Here are made-up objects, facts about them, and rows of numbers that follow some of those facts. Name the object behind each unnamed row.

Facts:
sobrus	brison	pabur; trabal	brison	flavem; gitrevus	brison	drilos
sotrus	brison	klufo; plubroska	brison	brikebin; niluk	brison	drutinen
nastilil	brison	dadro; tratedri	brison	domil; kaplu	brison	broklapil
sodru	brison	buvaflom; meleles	brison	fligrin; klufo	brison	grizam
tabrir	brison	grepoklan; kluplis	brison	vurugril; brikebin	brison	garok
plerabas	brison	brobruku; merepan	brison	begim; guplom	brison	trozos
ploson	brison	distom; flaklis	brison	rinen; nunu	brison	rivi
magabal	brison	dretrimun; muge	brison	kapla; trebruluk	brison	sotrus
domil	brison	droplu; nustum	brison	dreko; grabrul	brison	drubis
broklapil	brison	gitom; vurugril	brison	domas; stipel	brison	botra
butrak	brison	drumun; pabur	brison	gadrir; bidudran	brison	bilek
grobam	brison	tidavom; treskim	brison	tabrir; dadro	brison	sevu
tumum	brison	pufum; kapla	brison	meleles; skabro	brison	bidudran
dudal	brison	vogidan; droplu	brison	plebre; pufum	brison	folel
stustul	brison	lipo; todran	brison	nustes; pligrus	brison	deplefla
flavem	brison	sodru; takosak	brison	stustul; skegri	brison	safel
stibus	brison	stizis; botra	brison	pligrus; grizam	brison	plubroska
safel	brison	trabrak; garok	brison	vebi; madu	brison	stibus
dreko	brison	grobam; buvaflom	brison	kluplis; zini	brison	skegri
deplefla	brison	ploson; degru	brison	gitrevus; brobruku	brison	merepan
drilos	brison	brusik; pagri	brison	nunu; brusik	brison	stize
veflil	brison	madu; begim	brison	tazes; folis	brison	flaklis
vebi	brison	toflu; plebre	brison	gupun; tirifo	brison	zini
gupun	brison	degru; drubis	brison	kiful; sevu	brison	listunek
rinen	brison	klugrusa; folel	brison	sofi; grepoklan	brison	nustum
trabrak	brison	ronupos; safa	brison	numuto; bilek	brison	guplom
kiful	brison	trebruluk; nustes	brison	dudal; distom	brison	veflil
drutinen	brison	nastilil; sudratim	brison	tumum; lestis	brison	plovu
toflu	brison	todran; numuto	brison	stosuk; stefal	brison	pagri
listunek	brison	stefal; domas	brison	takosak; gadrir	brison	flafas
dretrimun	brison	kaplu; stosuk	brison	skimo; fligrin	brison	folis
sofi	brison	trugrogen; trugrogen	brison	skabro; rivi	brison	sobrus
plaston	brison	niluk; lipo	brison	tirifo; trozos	brison	butrak
ronupos	brison	safa; tidavom	brison	stebram; drumun	brison	tratedri
stebram	brison	lestis; skimo	brison	treskim; gitom	brison	grabrul
stize	brison	muge; vogidan	brison	stipel; flafas	brison	sudratim
klugrusa	brison	trabal; sobrus	skade	437; trabal	skade	412
gitrevus	skade	437; sotrus	skade	437; plubroska	skade	437
niluk	skade	437; nastilil	skade	437; tratedri	skade	437
kaplu	skade	412; sodru	skade	412; tazes	skade	437
meleles	skade	412; klufo	skade	412; tabrir	skade	412
kluplis	skade	437; brikebin	skade	437; plerabas	skade	437
merepan	skade	437; guplom	skade	412; ploson	skade	437
flaklis	skade	437; nunu	skade	437; magabal	skade	437
muge	skade	412; trebruluk	skade	437; domil	skade	437
nustum	skade	412; grabrul	skade	437; broklapil	skade	437
vurugril	skade	437; stipel	skade	437; butrak	skade	437
pabur	skade	412; bidudran	skade	437; grobam	skade	437
treskim	skade	437; dadro	skade	437; tumum	skade	412
kapla	skade	412; skabro	skade	437; dudal	skade	437
stizis	skade	412; droplu	skade	437; pufum	skade	437
stustul	skade	412; todran	skade	437; pligrus	skade	437
flavem	skade	437; takosak	skade	437; skegri	skade	412
stibus	skade	412; botra	skade	437; grizam	skade	437
safel	skade	412; garok	skade	437; madu	skade	412
dreko	skade	412; buvaflom	skade	437; zini	skade	437
deplefla	skade	437; degru	skade	437; brobruku	skade	412
drilos	skade	412; pagri	skade	437; brusik	skade	412
veflil	skade	412; plovu	skade	437; begim	skade	437
folis	skade	437; vebi	skade	437; plebre	skade	437
tirifo	skade	437; gupun	skade	437; drubis	skade	437
sevu	skade	437; rinen	skade	412; folel	skade	437
grepoklan	skade	437; drefu	skade	412; trabrak	skade	437
safa	skade	437; bilek	skade	412; kiful	skade	412
nustes	skade	437; distom	skade	437; drutinen	skade	437
sudratim	skade	437; dakor	skade	437; lestis	skade	437
toflu	skade	437; numuto	skade	437; stefal	skade	412
listunek	skade	437; domas	skade	437; gadrir	skade	437
dretrimun	skade	437; stosuk	skade	437; fligrin	skade	437
sofi	skade	437; trugrogen	skade	412; rivi	skade	437
plaston	skade	437; lipo	skade	412; trozos	skade	412
ronupos	skade	437; tidavom	skade	412; drumun	skade	412
stebram	skade	412; skimo	skade	437; gitom	skade	437
stize	skade	412; vogidan	skade	437; flafas	skade	437
klugrusa	skade	437

Known rows:
[  9  -5 -30  49 -30  -5 -19 -32 -57 -23  66   7 -14 -11  11   4 -13  27
 -10 -12  12  15   8  -9 -23 -12  -1 -41  -6  20]: stebram
[ -3  -4 -15  18  -4   2 -18 -14 -46 -15  61  10 -15  13  16   2 -22  47
  -6   4  24  41   6 -17  -9  -4  -3 -38  28   5]: veflil
[  1   4 -22  36 -21   7 -16 -15 -52 -19  57   6   3 -14  19 -24 -16  26
 -19   7  14  41  25 -14  -4 -17   3 -39  -1 -23]: sodru
[ -1  -4 -16  23  -7   3 -18 -15 -46 -15  61   9 -14  10  15   1 -22  44
  -9   3  22  40   8 -19 -11  -4  -4 -38  25   2]: stibus
[ -8  21  20  -6  14   7   8  14  35   9 -32  -3  -1   3   2   0   4   6
 -11   2 -10  -8   1  24   1   6   3   8 -20  -2]: zini
[  0   5  11 -22   5  -1   5   7  16  10 -26  -3   5   3  -6   4   8 -18
   6  -4  -5 -15  -5   8   3   4   0  18  -3  10]: dakor
[-10  27  20 -18  -1   8   3  11  13   9 -26  -2  11  -3  -1   0   7 -16
  -7  -6  -3 -10   8  18   4  -3   7  20 -23  -4]: domas
[  1  -1  11 -17 -18   1  12  35   3   7 -25  -9   1   5 -14   2  14 -22
  14  -7  -4 -11 -16   3  -4   9   6   4 -10 -48]: gitrevus
[-13  -5   8 -17  28  -7  14  -6  50  15 -14  -1   9  -3  -8   3   4 -23
  14 -12  -7 -14 -14  19  19  -5   9  12  -4   6]: vebi
[ -3  -1  18 -18  12   6   0  -2  -1  -7 -30  -6   3  -3 -19  16  -1 -39
  -2  16  -6 -18  -9   9   1   4  -2  30  -1   9]: nunu
[  4   3   9 -12 -12   5  14   9  17  20 -19   3  12   9  -4   9   7 -19
  -6 -10  -8  -9  -4   4  -1  10 -11  35   3  10]: magabal
[ -1   4   5 -15   9  -8   1   7  21   4 -31  -1   5   4  -9   1  21  16
  13   4  -4 -28   3 -20  17   2   0  24   8   7]: bidudran
[ -2   2  12 -14 -18   3   9  32   0   6 -25  -8   0   6 -13   7  17 -14
  14 -14  -3 -16 -16  -2  -1   6   4   7  -9 -48]: gupun
[ -3   4  11 -12 -13   2   5  28   1   4 -27  -7   1   7 -10   9  20  -2
  15 -19  -3 -21 -14  -7   2   3   2   9  -6 -38]: droplu
[ -2  22  14 -28  -4   4   4  11   3  10 -26   0  17  -6  -1 -10   9 -27
  -3  -2  -2  -8  10  14   6  -3   8  19 -18   2]: buvaflom
[ -6   3  14 -14   4  -4   6   1  23  -1 -19  -4  -1  -2 -28  15   3 -25
   0  28  -5 -28   0  -2   4   8   2  37  -4   5]: flafas
[ -9   7  16 -43  25  -7   5   6  23  16 -19   2   3  14  -7   9   2 -14
  18  -6   5  -8 -13  17  10   4   8  11   9  27]: botra
[ 14   2   3 -36  -4  -6   9  20   1  12 -27  -1  18  -2  -5 -23  11 -38
  10  13  -4  -1   4  11   5   5   9   7  -3   0]: flaklis

Rows to name:
No name comes twice in this set of rows, the named rows included.
[ -5   4  12 -14   5  -7   7   2  26  -1 -20  -3   0  -1 -26  13   5 -20
   1  29  -5 -30   1  -5   5   8   2  36  -2   8] | sudratim
[ -5 -12 -23  52 -12  -2 -13 -24 -23 -30  63   4 -17  -9  -4   1 -20  41
 -17  35  11  18  19 -36  -4  -5  -3 -20  12 -19] | tumum
[ -6   2  18 -16   5   2   3   0  12  -5 -24  -6   1  -3 -25  17  -1 -37
  -3  22  -5 -23  -5   5   0   7   1  34  -3   4] | sobrus
[-10  23  22  -8  12   9   6  13  30   8 -31  -3   1   3   2   1   4   3
 -10  -2  -8  -8   3  23   2   4   3  12 -22  -5] | tirifo
[ -8  26  19 -22  -3   8   2  13  11  10 -27  -1  13  -4  -1  -3   7 -19
  -5  -5  -2  -9   9  18   5  -3   7  19 -22  -2] | vurugril
[-12  27  21 -15   2   9   4  12  19   9 -28  -3   8  -2   0   1   7 -11
  -8  -6  -4 -10   7  19   3  -1   6  18 -24  -7] | takosak
[  0   0  13 -16 -19   2  11  33   2   6 -25  -9   1   7 -14   5  15 -17
  14 -12  -3 -12 -16   2  -3   7   5   5 -10 -48] | degru
[ 10   9   5 -35  -4  -3   6  16  -1  12 -28   0  20  -4  -3 -22  11 -36
   6   9  -3  -4   8  11   7   2   9  13  -8   5] | klugrusa
[ -3   3   6 -15   9 -10   3   4  27   4 -25  -1   3   2 -17   3  14   5
   8  19  -4 -32   5 -17  14   6   1  31   5  13] | sofi
[ -1 -11 -28  54 -17   1 -20 -12 -43 -27  49   4 -11  -3  16  -8  -3  73
  -3  -4  13  21  12 -47   4 -15  -7 -38  17 -33] | trozos
[ -1  15  14  -4  24   2   9  13  36   8 -36  -2  -6   6   4  -4   5  12
  -9   4 -13  -9  -2  25  -1  12   0   2 -14  13] | trabrak
[ -3   3  12 -13 -17   3   7  31   2   5 -26  -8   0   6 -13   8  18  -8
  16 -17  -3 -17 -16  -4   0   4   3   8  -8 -42] | plebre
[  9 -20 -25  42 -31   2  -5   8 -49 -21  58   0 -11  -4   8 -20 -15  22
  -6  11  11  43   4 -21 -14  -3   3 -52   6 -65] | stize
[ -1  -2  17 -19  14   7  -2  -2  -3  -8 -32  -6   4  -4 -15  13  -1 -40
  -1  11  -6 -15  -9  10   1   2  -2  27   2  10] | pagri

The same objects again, as new rows of numbers:
Named rows:
[  1 -17 -10 -19 -11   6  -7  12  10 -22 -11  -1 -12  -1   0   1  16  -6
   0  17   9  -3  -3  -5   1 -13  -1   8  -1  -3 -18  -4 -13   7   1   8
   6 -14   5  -5   0 -10 -38   8  -4  -1   3   9 -19  21   0 -30  12]: skabro
[  6   8  16  -9  -9  -1   8   5  10 -27  -9  10   4   5  -6 -10  16  -2
  -3   3  10 -10  -3  -3 -23   2  12 -15   8 -18 -12   6  -4   1  16  -1
  10  -9  -3   1   3   1  -7   6 -11  20  23  17  -5  12   7 -16  -5]: stipel
[  5  17  -2  -7   2  -8 -13  -7   8 -31   2  -9  -3  -4   1 -10  22  -6
 -16   9  15 -11 -24   0 -17   7   4 -13 -13   2   8  14   3  -9 -24  -4
   7  -9 -17  -4  10   1 -15  -8   6  19  11  -4  -1  -1  12  -7  10]: gitrevus
[ 15  -2 -29  -5  -3 -18   5  17 -18 -14 -18 -11  -9 -12   1  -5  10   7
  -8   9   7  -3 -10  -8  13 -11 -16  -4  -3 -23  -2   5 -12  -9   8  -2
   5  -2  -3   3   5   9  -2   2  -2  25  28   3  -6  13   5 -20 -16]: klugrusa
[-20 -15 -27 -18 -21  -5  -6   8  -2   8  -9  -3  13  -3  -1 -15  26 -17
 -19  19  -5 -11 -19  -3   4  11 -11 -10  -4 -19  -3   8   3   1  -5 -12
  -4   0  -1  -9   4  37 -35  10  -3  -4  27   3  -4   6  -1  12  11]: dretrimun
[  6   2  16 -20 -15  31  17   1   2 -26   0   9   7   8  -6   0  23  18
  -6  20   2  -4 -12  -3  11  17   2 -43  20 -12  19  -5 -40  10  30  16
  -8 -14  17  -8   9  18 -13  -2   9  10  33  13 -25 -13  -2  21  19]: begim
[ -2   6  -9  -5 -14  -1  -8  -1  22  -8   9   9   7  13  23 -14   5  -7
  -5   7   8  -8 -14   0  -1   4   9  -6  -9  -5  18   5 -16  10  13  -2
  24   8 -15  -2  11  13 -16   9  -6   7  15  10   6  -1   2 -24  -7]: pagri
[-10   5  -3  31  21 -18  27 -19  -9  41  19  11  10  -6 -12  24 -32  -7
  12 -31 -23  26  22  -3   1  -5  -8  10   2  17 -15  24  32   6 -15   9
 -15  11  13  12 -24   2  43   6 -10 -28 -40  -8   2 -17  -7  19   7]: tidavom
[  5   2  16 -22 -15  31  17   2   2 -25   0  10   8   8  -7   0  25  18
  -6  19   2  -5 -12  -2  11  17   1 -42  19 -14  20  -6 -39  11  29  17
  -7 -13  17  -8   8  18 -13  -3   8  11  33  11 -25 -14  -2  21  19]: merepan
[ 19   4 -15 -11 -10  -2   1  -8  18 -30 -12   7  -2  -3   8  -5  13   6
  -3  11  13  -6 -10  -9  12  -5  -7 -16   4   2  15 -12  -5  -6  10  16
   4  -4  -3   9  11  -3 -13 -11   2   5   8  -3  -4  17  13 -29  -5]: brikebin
[  6  14  -9 -18 -28   2 -10   1  10   7 -12  -1   5  12  21 -12   3  -8
  -3   7  18  -7   4   3  12   6   9  -8  -7  -3  17   7  -8   0  25  -2
  25 -13 -21  -4  20  18  -5  10 -12  11   6  12   1   1  -3 -22 -18]: dadro
[ -4   2   6  20  22   3  -2  -9 -12  27   5  -2   1   2   0  22 -38   3
  14 -28 -16  20  11  11  26  -4 -21  19  14  31  11 -19  20 -10  -8  10
 -24  10  12  11  -5  -9  31 -18  18 -39 -46 -20  11 -24  -4  26   4]: klufo
[-12  -8  36  24  23  10  -3  -8 -13  43   8   1   4  -2  -8   7 -34   7
  16 -20 -25   6  25   9  -6   5   8  25   8  17  -4 -27  29  -4  -7 -16
 -23  18   7   4 -13 -24  34 -17   8 -27 -29 -17  29  -8  -8  45 -11]: skegri
[ -9  13   8  31  31  -8 -14   9 -33  13   8 -19   2   3 -15  19 -34  -2
   4 -44 -10  18   7  15  -2  -4 -14  23  11  11  -6   2  26 -19 -27  -7
 -17  11   6   2  -7   5  50  -6  25 -13 -36 -13  17 -37   3  34   5]: kapla
[  8  -9   7  -9  -6   1   6  -8   8   3  -6   6  -3 -12   8 -20  16  10
  -2  28  -3 -16  -5  -9  -4   6  10  -9 -12  -9   7 -14  -4   4   8 -12
   1   6  -8   2   3 -17 -20 -12  -8  13  28  -4   8  31   0  -1 -20]: tirifo
[  0 -18 -14 -14 -10   5  -7  13  15 -25  -5   2  -9   1   2  -1  14  -6
  -1  13   8  -4  -6  -5  -1 -12   1   9   0  -5 -13  -7 -17  10   3   9
   9  -5   6  -4  -1  -5 -34  10  -2  -2   7   9 -16  17   2 -32  12]: sofi
[-10   2  41  27  29  19   7   3 -26  37  31 -12  -9   6 -11  24 -36  15
  19 -26 -18  19  29  15  -5   0  18  25  -6  19  -7   8  -9  11  -8  -6
  -7   4  13 -12 -17 -22  44   7   7  -5 -30  -2   3 -38 -21  43   5]: veflil
[-13  -8  33  25  18  12  -7  -9 -12  42   9   0   3  -1 -11   7 -33   8
  16 -22 -23   6  27  11  -8   4  11  23   9  17  -5 -30  30  -3 -10 -12
 -22  18   7   2 -13 -22  37 -16  10 -27 -30 -18  27  -9  -6  45  -8]: safel

Name these rows:
No name comes twice in this set of rows, the named rows included.
[  7   8  15  -8  -9   0   7   5   9 -24  -4   8   2   4  -6  -9  16  -1
  -3   6   9  -9  -1  -5 -23   2  16 -15   4 -18 -11   9  -9   4  13  -2
  12  -9  -3  -3   2  -1  -6   8 -12  23  24  17  -7  10   4 -14  -4] | botra
[-26  -3  22  34  28   3  -9   5   2  24  33  10  12  17   8  15 -44 -12
  13 -40 -23  16  -1  19  -3  -3  -2  32  10  18  -1  -7   8  11  -7  -7
  -5  30  12   4 -14  -2  24   1  13 -37 -36   1  20 -37  -9  20   6] | pabur
[  9  -5 -31 -14 -13   0  -5  -7  10 -12  -8  -1  -4  -6  11  -6  17   6
  -7  21   7  -5 -15  -7  23   1 -11 -12  -6   1  21  -8 -10  -1   0  12
   1  -1  -4   2   9   8 -23  -8   6   0  10  -9  -5  12   6 -17   3] | trebruluk
[ 15  -3 -15  -9   2 -18  18   8 -12  -1 -14  -1  -7 -16   8  -9   9   6
  -4  20  -2  -5 -11 -12  14  -5 -17  -5  -7 -19  -1   4 -12  -2  15 -11
   1   2  -4   9   4  -9 -15  -4 -15  20  31   5  -3  23  -4 -15 -26] | buvaflom
[  6  -1 -10  -9 -10  -2  -1   0   8 -14  -4   1  -2  -2   3  -8  16   2
  -6  14   8  -7  -8  -5  -1   0   3 -10  -5  -8   3   2  -9   1   3   3
   7  -4  -6  -1   5   4 -15   2  -5  12  17   4  -6  11   5 -14  -2] | dakor
[ 12   5 -29   0  -5 -14 -10  13 -12 -28 -11 -16  -8  -6  -5  -5  15   7
 -12   3  16  -4 -13  -5   1  -8  -8  -6  -3 -19   2   7  -7 -14  -8   2
   7   0  -8  -3   8  17   3   2  11  28  21   0  -1   5  14 -16  -6] | fligrin
[  0  -9 -32 -16 -16  -3  -5  -2   6  -3  -7  -4  -1  -6   8  -8  20  -1
 -11  22   4  -7 -17  -6  18   3 -11 -11  -8  -3  16  -3  -7   0  -2   5
  -3  -1  -4  -2   8  17 -28  -4   5  -1  14  -7  -4   9   3  -6   6] | drubis
[-14   4  47  12  18  35  18   0 -23  19  14   6  14  16 -18  26 -29  13
  13 -27 -26  19  11  15  16  15 -10  -8  38  14   7 -13 -10   3  18   9
 -33  -2  34  -3  -8   8  36  -9  22 -30 -19   2  -9 -52 -16  68  22] | brobruku
[  2  11  -9 -10 -21  -1  -8  -1  16  -1  -1   4   5  13  24 -13   4  -7
  -3   7  14  -7  -6   3   5   5   7  -8  -9  -4  18   6 -12   3  18  -3
  24  -4 -18  -3  15  16 -11   9  -9   9  11  11   5   1  -1 -23 -13] | listunek
[-10  -3  37  23  33  -3  14  -3 -22  48   9   3   1  -8  -1   9 -39   3
  16 -19 -32  10  15   8   6   4 -10  26   6  15  -5 -13  23  -2   0 -22
 -25  18  10  13 -13 -29  26 -19  -2 -25 -23 -12  21 -12 -16  43 -22] | stustul
[ -5   0  14  23  35 -17  15  13 -40  41  -3  -6   0  -9  -5  18 -44   0
  13 -28 -27  20  12  10  17  -6 -29  30  11   5 -13  -1  17 -10   2 -16
 -23  13  15  14 -12 -15  36 -10   1 -18 -22  -5  12 -18 -14  32 -20] | sodru

